Below is a small trained network, with its code and all its weights. Each question gives an input and a target symbol and asks what happens when units are switched off, that is, made to give their printed mean instead of their output.

import numpy as np


def w(rows, s, z=0):
    codes = np.array(rows[::2]) - 128.0
    scale = np.full(codes.shape[1], s)
    scale[-1] = z or s
    return codes * scale


def f(y):
    return np.maximum(y, 0)


def softmax(a):
    e = np.exp(a - a.max(-1, keepdims=True))
    return e / e.sum(-1, keepdims=True)


def log_softmax(a):
    a = a - a.max(-1, keepdims=True)
    return a - np.log(np.exp(a).sum(-1, keepdims=True))


def net(x, mask):
    ids = ['αβγεζθπστψ'.index(c) for c in x.split()]
    T = len(ids)
    res = E[ids] + P[:T]
    u = 0
    for l in range(3):
        q, k, v = (res @ M[l].T for M in (Q, K, V))
        z = softmax(np.where(np.tri(T) > 0, q @ k.T / 2**0.5, -1e9)) @ v
        res = res + np.where(mask[u], z, O[l][:, -1]) @ O[l][:, :-1]
        u += 1
        y = f(res @ A[l][:, :-1].T + A[l][:, -1])
        res = res + np.where(mask[u : u + 8], y, B[l][:, -1]) @ B[l][:, :-1]
        u += 8
    return log_softmax(res[-1] @ U[:, :-1].T + U[:, -1])


Q, K, V, O, A, B = {}, {}, {}, {}, {}, {}
E = w([
[161,141,146,77],'α',
[174,19,125,86],'β',
[164,152,8,193],'γ',
[152,88,91,127],'ε',
[44,105,142,116],'ζ',
[74,74,63,101],'θ',
[104,167,87,182],'π',
[84,110,81,139],'σ',
[77,139,99,143],'τ',
[96,219,205,124],'ψ',
],0.015)
P = w([
[35,127,2,186],'0',
[67,117,87,212],'1',
[82,118,110,198],'2',
[95,120,139,208],'3',
[101,131,145,192],'4',
[103,115,200,202],'5',
[112,133,178,188],'6',
[125,152,141,155],'7',
[123,135,207,173],'8',
[134,148,182,148],'9',
[135,151,214,161],'10',
[142,145,185,121],'11',
[151,152,172,115],'12',
[156,165,152,89],'13',
],0.0043)
Q[0] = w([
[235,140,88,254],'L0H0',
[100,214,153,171],'L0H0',
],0.0074)
K[0] = w([
[253,239,149,146],'L0H0',
[90,149,214,172],'L0H0',
],0.0069)
V[0] = w([
[102,138,58,255],'L0H0',
[202,69,155,155],'L0H0',
],0.0041)
O[0] = w([
[161,230,3,113,252],'L0H0',
[227,91,186,196,26],'L0H0',
],0.007,0.0022)
A[0] = w([
[148,125,178,130,174],'L0N0',
[43,149,132,103,151],'L0N1',
[108,122,79,88,209],'L0N2',
[11,169,92,102,226],'L0N3',
[156,91,123,98,62],'L0N4',
[132,87,93,198,119],'L0N5',
[43,180,183,152,194],'L0N6',
[146,1,121,147,250],'L0N7',
],0.0078,0.002)
B[0] = w([
[80,149,160,103,135],'L0N0',
[120,121,128,221,200],'L0N1',
[173,91,79,161,183],'L0N2',
[68,38,63,169,255],'L0N3',
[185,22,101,176,131],'L0N4',
[114,159,55,166,150],'L0N5',
[2,95,56,120,199],'L0N6',
[195,156,24,143,155],'L0N7',
],0.0059,0.0087)
Q[1] = w([
[1,46,90,250],'L1H0',
[33,51,15,155],'L1H0',
],0.0035)
K[1] = w([
[147,52,140,118],'L1H0',
[170,252,180,147],'L1H0',
],0.0038)
V[1] = w([
[162,116,191,177],'L1H0',
[95,37,11,253],'L1H0',
],0.0047)
O[1] = w([
[179,163,155,83,93],'L1H0',
[78,69,95,254,254],'L1H0',
],0.0058,0.015)
A[1] = w([
[98,12,59,107,185],'L1N0',
[150,78,88,198,204],'L1N1',
[101,43,153,52,122],'L1N2',
[141,88,178,137,129],'L1N3',
[191,151,149,85,8],'L1N4',
[35,116,158,138,182],'L1N5',
[174,159,169,181,123],'L1N6',
[169,166,2,119,152],'L1N7',
],0.005,0.0015)
B[1] = w([
[159,133,162,222,253],'L1N0',
[123,183,184,254,235],'L1N1',
[175,203,127,168,133],'L1N2',
[129,208,184,162,128],'L1N3',
[166,129,148,124,128],'L1N4',
[106,53,70,140,205],'L1N5',
[164,90,158,102,128],'L1N6',
[170,236,200,189,171],'L1N7',
],0.0053,0.013)
Q[2] = w([
[15,2,28,247],'L2H0',
[167,144,205,20],'L2H0',
],0.01)
K[2] = w([
[149,110,180,2],'L2H0',
[86,87,140,251],'L2H0',
],0.0067)
V[2] = w([
[140,17,140,139],'L2H0',
[1,159,119,89],'L2H0',
],0.0088)
O[2] = w([
[227,11,138,115,253],'L2H0',
[78,163,6,95,140],'L2H0',
],0.013,0.0057)
A[2] = w([
[161,50,73,219,147],'L2N0',
[129,41,113,148,133],'L2N1',
[155,3,93,155,118],'L2N2',
[162,199,132,167,253],'L2N3',
[119,152,19,129,136],'L2N4',
[72,62,139,116,176],'L2N5',
[51,38,167,90,81],'L2N6',
[178,93,225,188,100],'L2N7',
],0.0075,0.0035)
B[2] = w([
[132,97,147,66,252],'L2N0',
[193,153,178,58,188],'L2N1',
[106,164,121,66,210],'L2N2',
[52,18,237,2,144],'L2N3',
[21,232,206,19,168],'L2N4',
[222,208,39,127,163],'L2N5',
[248,159,232,92,148],'L2N6',
[132,238,58,157,175],'L2N7',
],0.0052,0.035)
U = w([
[59,68,176,127,117],'α',
[187,231,111,112,123],'β',
[116,133,132,118,80],'γ',
[116,118,103,135,51],'ε',
[122,118,130,158,253],'ζ',
[168,122,2,189,103],'θ',
[87,146,162,157,60],'π',
[135,131,67,157,50],'σ',
[103,184,115,93,174],'τ',
[117,70,140,58,130],'ψ',
],0.0075,0.0052)

Each question gives the input, a string of symbols that net reads in full, and the target symbol t.
The units are the heads (2 rows each of Q, K, V and O) and the neurons (one row each of A and B). Each row of codes is followed by its name. A weight is (code - 128) times the scale printed after its matrix; where a second scale follows, it is the last column's (O, A, B and U).
mask holds one flag per unit, layer by layer, with each layer's heads first. A switched-off unit (its flag False) gives its mean, the last column of its rows in O or B, instead of its output. The means were averaged over made-up inputs and are rounded, as every weight is.
A unit's drop is (log p(t) with every unit on - log p(t) with that unit switched off) / (log p(t) with every unit on - log p(t) with every unit switched off).
The circuit of an input: a set's keep is (log p(t) with only the set's units on - log p(t) with every unit switched off) / (log p(t) with every unit on - log p(t) with every unit switched off). Starting from the 12 units with the biggest drops (on a tie, the unit counted first), units are removed one at a time, each time the one whose removal leaves the highest keep (on an exact tie, the one counted first), for as long as the keep stays at least 0.8.
units of the circuit, in order: the units of the circuit, biggest drop first
most important unit: the unit with the biggest drop
top k neurons: the k neurons with the biggest drops, biggest first
top k neurons in layer l: the k neurons of layer l with the biggest drops, biggest first
input ψ σ ζ ζ γ, target τ: units of the circuit, in order	(L2N4 L2H0)
input β θ ψ θ σ γ σ θ ζ ψ, target τ: top 2 neurons	(L0N7 L2N4)
input ζ ζ ψ ψ β, target β: most important unit	L2N7
input θ θ ε ζ ζ ζ τ θ π ζ ζ π γ, target ζ: units of the circuit, in order	(L0N3 L0N6 L2H0 L2N5)
input σ θ ζ τ ζ ψ ψ θ θ π γ ζ, target τ: units of the circuit, in order	(L2H0 L2N4 L1N0)
input ζ ζ β ζ θ θ γ ζ θ ζ ζ γ π ζ, target β: top 2 neurons	(L0N1 L0N3)
input ζ β ζ γ ε ζ γ, target ζ: units of the circuit, in order	(L2H0 L0N7)
input ψ ζ σ, target τ: units of the circuit, in order	(L2N4 L2H0)
input θ ψ β, target β: top 3 neurons	(L2N7 L0N3 L0N1)
input γ ψ ζ θ ζ ε β ζ π θ ζ γ, target β: top 2 neurons in layer 0	(L0N3 L0N6)
input π ζ β π ψ ζ γ ζ ψ τ, target τ: units of the circuit, in order	(L2H0 L2N4 L1N0)
input β ζ π ζ π, target β: top 3 neurons	(L2N7 L0N3 L0N4)
input ζ γ ψ β ζ π, target β: top 3 neurons in layer 0	(L0N3 L0N6 L0N1)
input ζ ζ ζ θ π ζ θ θ, target θ: most important unit	L0N6
input ζ ε ψ θ π θ θ ψ θ γ, target τ: top 2 neurons in layer 1	(L1N0 L1N1)
input ζ ζ γ θ, target θ: top 4 neurons in layer 0	(L0N3 L0N6 L0N5 L0N2)
input γ ζ γ, target π: top 3 neurons	(L0N3 L0N1 L0N6)
input ζ ζ ψ ζ ψ, target τ: top 2 neurons in layer 0	(L0N6 L0N2)
input τ β θ ζ θ, target β: top 2 neurons in layer 0	(L0N4 L0N6)
input β σ σ ζ σ ζ ζ, target β: top 2 neurons	(L0N3 L2N7)
input θ ψ β σ, target β: top 3 neurons	(L0N3 L2N7 L0N1)
input π ζ θ β ζ γ ζ ζ β β ε, target β: top 2 neurons	(L2N7 L0N6)
input ζ γ β τ, target β: top 2 neurons in layer 2	(L2N7 L2N1)
input θ ζ β γ, target β: top 2 neurons	(L2N7 L0N6)
input ζ ζ π, target α: most important unit	L0N3
input ζ ζ γ ζ σ ζ ζ π ζ ζ π ζ ζ, target ψ: top 2 neurons	(L1N7 L2N7)
